(35): [ 27   0 -37  25  26  44  10 -36 -15  13   6  -5  -2  16  24 -20   5]
(47): [  0  -5  -3  15   2   4 -21   3  21  15  14 -23 -11  23   2   1 -16]
(88): [-36  -5 -20  25  10  13  -2   5  16 -15  27  24  44 -37  26   5   0]
(113): [ 12 -26 -30   5  -3   2  -5 -35  -8   0  -7 -32 -11   1  14 -20 -16]
(39): [-16  18  16 -13  -3  -3   6  18  -1   0   0  32   4 -15 -11   9  13]
(96): [  8  17 -11   1  16  28  22 -13 -15  20   7  33   3 -11  19  -9  24]
(139): [  0  -4 -12 -13  -4   0  15 -17 -27 -22 -20  12   5 -23  -5 -10   7]
(200): [ 31 -14 -50  28  24  42   1 -51 -10  25  10 -26 -13  20  35 -30  -6]
(51): [  3 -26   5   3   0 -25 -26 -33  -4 -13  -4 -15 -10 -20 -24   4  15]
(38): [-28   4  31 -22 -22 -35 -11  33  10 -15  -7   9   1 -15 -27  17  -5]
(195): [  3 -10 -20 -13  -5   0  15 -26 -33 -26 -24   5   4 -25  -4 -15   3]
(11): [ 18 -10 -22  21  15  18 -10 -20  -2  11   9 -30 -11  24  13 -15 -10]
perm: [  4 -11 -15 -13  -3  18  -1   0   0  -3 -16  18  16  13  32   9   6]
(39)
perm: [ -4 -15   3   3 -10 -20 -13  -5   0  15 -26 -33 -26 -24   5   4 -25]
(195)
perm: [  5 -20  24  16  -2  -5   6  13 -15 -36  10  44  26  25 -37   0  27]
(35)

(51): [ 14  11 -10 -17   8  -5  -7   3  -3 -14  28  13  26   4   4   2  20  14
   0 -24  -3]
(113): [ 16   9  -1 -16  30  -3  -6  -4 -21 -25  45  18  16  13   0   6  46  37
 -11  -4  -8]
(195): [ 14  11 -11 -15   5  -8  -1   6 -20 -22  28  18  23   4   3  12  20  14
   2 -26  -3]
(11): [ 14  11  -9 -17  35  -3  -6   8 -21 -26  42  21  12   6   3   6  51  41
  -9   6 -11]
where: [5]
(195), 4
where: [-24]
(51), 19
q: [ 14  11  -9 -17  35  -3  -6   8 -21 -26  42  21  12   6   3   6  51  41
  -9   6 -11]
(11)
where: [26]
(51), 12

(39): [ 21  -2 -13  16  -9  14   2  15 -18  15   9 -12  -7  11]
(88): [ 10  23   8 -27  16   2   9  -6   9   9 -32  -8  15  12]
(195): [  2 -27 -32  15  16  13  -8  10  -6   9   9   9  23   8]
where: [21]
(39), 0
q: [ 21  -2 -13  16  -9  14   2  15 -18  15   9 -12  -7  11]
(39)
q: [  2 -27 -32  15  16  13  -8  10  -6   9   9   9  23   8]
(195)
q: [ 10  23   8 -27  16   2   9  -6   9   9 -32  -8  15  12]
(88)
perm: [-32 -27  -8  -6   2   8   9   9   9  10  13  15  16  23]
(195)

(51): [19 -8 45 52]
(38): [ 41 -53  52  25]
(200): [-14 -52  14  19]
(39): [  5 -38   0 -15]
(47): [19  1 36 41]
(11): [ 18 -12  44  34]
(113): [-15  19  -8  -9]
(88): [-15  -8  -8  19]
(195): [ 24 -23   6 -32]
perm: [19 36  1 41]
(47)
where: [-23]
(195), 1
common (47) (200): 
[19]
where: [-9]
(113), 3
perm: [ 19 -15  -8  -8]
(88)
where: [-52]
(200), 1

(47): [-14  13   9  19 -32  -8 -29 -28 -24 -14]
(38): [-14  13   9  19 -32 -31 -29 -28  22 -14]
(35): [-14  13   9  19 -32   8 -29 -28 -24 -14]
where: [22]
(38), 8
q: [-14  13   9  19 -32  -8 -29 -28 -24 -14]
(47)

